Here is a tiny trained network, its code and every weight. The questions are about switching its units off for an input and a target symbol, where a switched-off unit gives its printed mean instead of its output.

import numpy as np


def w(rows, s, z=0):
    codes = np.array(rows[::2]) - 128.0
    scale = np.full(codes.shape[1], s)
    scale[-1] = z or s
    return codes * scale


def norm(h):
    return h / np.sqrt((h * h).mean(-1, keepdims=True) + 1e-5)


def f(y):
    return np.maximum(y, 0)


def softmax(a):
    e = np.exp(a - a.max(-1, keepdims=True))
    return e / e.sum(-1, keepdims=True)


def log_softmax(a):
    a = a - a.max(-1, keepdims=True)
    return a - np.log(np.exp(a).sum(-1, keepdims=True))


def net(x, mask):
    ids = ['αβγδζηθλμξπτφψ'.index(c) for c in x.split()]
    T = len(ids)
    res = E[ids] + P[:T]
    u = 0
    for l in range(2):
        r = norm(res)
        for j in range(3):
            rows = slice(2 * j, 2 * j + 2)
            q, k, v = (r @ M[l][rows].T for M in (Q, K, V))
            z = softmax(np.where(np.tri(T) > 0, q @ k.T / 2**0.5, -1e9)) @ v
            o = O[l][rows]
            res = res + np.where(mask[u + j], z, o[:, -1]) @ o[:, :-1]
        u += 3
        y = f(norm(res) @ A[l][:, :-1].T + A[l][:, -1])
        res = res + np.where(mask[u : u + 4], y, B[l][:, -1]) @ B[l][:, :-1]
        u += 4
    return log_softmax(norm(res)[-1] @ U[:, :-1].T + U[:, -1])


Q, K, V, O, A, B = {}, {}, {}, {}, {}, {}
E = w([
[116,78,146,132,135,156,113,89],'α',
[119,108,148,66,115,188,112,53],'β',
[121,117,171,1,108,190,96,57],'γ',
[150,119,108,196,112,125,134,94],'δ',
[117,94,120,94,117,44,165,113],'ζ',
[176,158,121,173,96,122,99,123],'η',
[101,116,133,61,134,189,96,108],'θ',
[88,105,120,70,143,184,102,107],'λ',
[119,168,192,157,185,65,130,162],'μ',
[155,185,101,219,92,102,163,126],'ξ',
[100,109,166,45,132,199,83,67],'π',
[143,149,94,86,142,133,173,106],'τ',
[147,200,90,172,96,103,94,93],'φ',
[92,118,74,129,135,129,120,208],'ψ',
],0.0037)
P = w([
[64,108,163,67,89,200,165,238],'0',
[81,104,140,105,128,143,135,145],'1',
[125,99,139,124,137,137,132,114],'2',
[156,89,141,138,154,136,110,83],'3',
[187,102,138,160,170,139,109,31],'4',
[216,98,135,162,179,132,103,7],'5',
],0.0013)
Q[0] = w([
[129,122,151,185,99,133,72,131],'0.h0',
[119,116,101,86,123,96,146,146],'0.h0',
[144,172,124,175,122,81,136,164],'0.h1',
[157,125,159,164,98,99,108,101],'0.h1',
[145,153,171,144,95,151,113,92],'0.h2',
[60,84,132,3,172,151,188,139],'0.h2',
],0.0074)
K[0] = w([
[143,140,98,128,171,127,107,99],'0.h0',
[117,134,134,136,112,155,131,169],'0.h0',
[120,188,100,137,157,91,118,164],'0.h1',
[143,143,140,133,159,112,129,110],'0.h1',
[135,122,157,122,120,107,127,80],'0.h2',
[124,147,99,122,93,254,136,143],'0.h2',
],0.0094)
V[0] = w([
[120,88,123,27,104,5,124,142],'0.h0',
[110,144,73,112,83,163,54,192],'0.h0',
[112,160,174,110,140,144,129,101],'0.h1',
[55,200,86,100,115,152,139,198],'0.h1',
[72,43,132,43,25,55,180,140],'0.h2',
[69,128,115,115,219,98,151,234],'0.h2',
],0.0022)
O[0] = w([
[189,139,141,94,126,174,151,188,1],'0.h0',
[154,119,191,154,160,104,172,96,242],'0.h0',
[94,111,117,114,167,150,146,139,135],'0.h1',
[171,71,91,140,170,120,102,91,135],'0.h1',
[133,153,106,255,87,140,107,88,56],'0.h2',
[125,181,183,124,128,126,126,54,75],'0.h2',
],0.0029,0.00092)
A[0] = w([
[231,79,201,119,63,18,111,224,83],'0.n0',
[227,113,154,156,163,96,143,61,12],'0.n1',
[122,197,63,119,128,107,129,71,2],'0.n2',
[53,126,95,125,151,154,108,252,122],'0.n3',
],0.0024,0.00069)
B[0] = w([
[218,153,95,90,94,254,175,184,252],'0.n0',
[41,134,175,93,86,92,170,233,206],'0.n1',
[98,73,156,88,37,43,93,208,161],'0.n2',
[9,18,174,149,17,170,187,56,187],'0.n3',
],0.0021,0.0019)
Q[1] = w([
[126,151,174,206,90,136,71,84],'1.h0',
[92,115,142,73,204,137,143,126],'1.h0',
[141,123,170,2,100,195,174,79],'1.h1',
[189,222,108,148,98,108,136,148],'1.h1',
[133,148,103,163,103,112,110,144],'1.h2',
[92,94,155,160,166,137,101,104],'1.h2',
],0.0062)
K[1] = w([
[105,119,193,132,253,150,162,127],'1.h0',
[104,98,61,117,61,137,106,88],'1.h0',
[151,185,178,80,125,243,155,110],'1.h1',
[164,159,112,135,66,67,156,183],'1.h1',
[146,132,103,124,124,71,111,144],'1.h2',
[78,90,104,144,149,130,120,122],'1.h2',
],0.0061)
V[1] = w([
[107,83,71,154,83,172,108,91],'1.h0',
[122,123,91,83,89,51,34,133],'1.h0',
[34,32,130,120,163,117,187,150],'1.h1',
[163,166,135,7,199,151,164,95],'1.h1',
[127,118,74,163,108,59,181,195],'1.h2',
[84,125,188,149,124,95,78,132],'1.h2',
],0.0022)
O[1] = w([
[172,50,75,111,82,76,43,171,206],'1.h0',
[116,180,98,171,40,116,169,17,11],'1.h0',
[200,239,100,189,120,183,95,21,201],'1.h1',
[38,137,149,248,30,144,128,159,127],'1.h1',
[88,105,185,114,26,137,90,218,97],'1.h2',
[121,203,57,92,98,119,169,181,78],'1.h2',
],0.0017,0.0011)
A[1] = w([
[147,112,105,158,111,72,154,163,28],'1.n0',
[98,202,253,135,161,91,135,125,4],'1.n1',
[15,91,172,168,80,162,126,143,56],'1.n2',
[172,183,122,176,140,101,94,154,44],'1.n3',
],0.0049,0.0017)
B[1] = w([
[87,190,107,134,199,210,71,106,171],'1.n0',
[248,215,175,91,209,65,104,87,247],'1.n1',
[77,146,254,45,96,184,83,78,254],'1.n2',
[59,72,176,112,92,112,201,157,178],'1.n3',
],0.0037,0.002)
U = w([
[127,147,91,113,97,113,146,113,35],'α',
[178,69,29,181,206,182,62,57,164],'β',
[37,199,100,191,201,175,150,196,191],'γ',
[73,181,62,86,76,44,8,173,145],'δ',
[221,100,117,105,65,196,133,244,209],'ζ',
[80,1,134,74,209,72,192,169,118],'η',
[126,124,119,145,125,128,163,110,18],'θ',
[121,149,104,138,108,126,165,109,44],'λ',
[122,140,99,112,114,123,157,127,45],'μ',
[115,121,109,118,119,104,131,131,23],'ξ',
[130,124,122,133,129,125,143,125,7],'π',
[60,93,218,58,97,204,80,57,193],'τ',
[116,133,143,248,15,78,160,92,210],'φ',
[215,221,213,119,187,60,131,98,168],'ψ',
],0.0054,0.002)

Each question gives the input, a string of symbols that net reads in full, and the target symbol t.
The units are the heads (2 rows each of Q, K, V and O) and the neurons (one row each of A and B). Each row of codes is followed by its name. A weight is (code - 128) times the scale printed after its matrix; where a second scale follows, it is the last column's (O, A, B and U).
mask holds one flag per unit, layer by layer, with each layer's heads first. A switched-off unit (its flag False) gives its mean, the last column of its rows in O or B, instead of its output. The means were averaged over made-up inputs and are rounded, as every weight is.
A unit's drop is (log p(t) with every unit on - log p(t) with that unit switched off) / (log p(t) with every unit on - log p(t) with every unit switched off).
The circuit of an input: a set's keep is (log p(t) with only the set's units on - log p(t) with every unit switched off) / (log p(t) with every unit on - log p(t) with every unit switched off). Starting from the 12 units with the biggest drops (on a tie, the unit counted first), units are removed one at a time, each time the one whose removal leaves the highest keep (on an exact tie, the one counted first), for as long as the keep stays at least 0.8.
units of the circuit, in order: the units of the circuit, biggest drop first
k most important neurons: the k neurons with the biggest drops, biggest first
top k neurons in layer l: the k neurons of layer l with the biggest drops, biggest first
heads that matter: for each layer, one digit per head in row order, 1 if its drop is at least 0.15 and else 0, layers parted by /
drop when u is switched off: that unit's drop, to one decimal
input τ α τ, target τ: 2 most important neurons -> [0.n2, 1.n2]
input ψ α β η ψ φ, target δ: heads that matter -> 001 / 000
input β θ μ θ, target β: units of the circuit, in order -> [1.h2, 0.h2, 1.n2, 0.n1]
input τ η ζ, target τ: top 2 neurons in layer 1 -> [1.n0, 1.n1]
input α η ψ α, target β: units of the circuit, in order -> [1.h1, 0.n3, 1.n2, 0.h2]
input γ μ θ μ η δ, target ψ: units of the circuit, in order -> [0.h2, 1.n1, 0.n1, 1.h0]
input φ β τ δ, target β: heads that matter -> 000 / 010
input ψ ψ α μ ψ, target η: top 3 neurons in layer 1 -> [1.n3, 1.n1, 1.n2]
input η λ φ, target δ: heads that matter -> 000 / 000
input τ ψ η η ψ, target β: heads that matter -> 011 / 010
input ψ η ψ ψ, target η: heads that matter -> 111 / 011
input α ζ ψ ψ η φ, target φ: 2 most important neurons -> [1.n3, 1.n1]
input ξ ζ η ψ, target τ: most important neuron -> [0.n3]
input φ η α μ ψ ψ, target β: heads that matter -> 010 / 010
input ψ η δ π ξ, target γ: heads that matter -> 001 / 000
input ψ τ τ, target ψ: 2 most important neurons -> [0.n1, 1.n1]
input ξ η η η η ζ, target η: most important neuron -> [1.n2]
input η η τ, target η: 3 most important neurons -> [0.n0, 1.n2, 1.n1]
input α φ α, target β: 2 most important neurons -> [1.n2, 0.n3]
input η η ζ φ, target φ: drop when 1.n3 is switched off -> 0.2
input φ ξ π ξ η δ, target β: drop when 1.n2 is switched off -> 0.7
input θ ψ ξ, target γ: drop when 0.n2 is switched off -> 0.0
input ζ η τ, target ζ: drop when 0.h0 is switched off -> 0.7
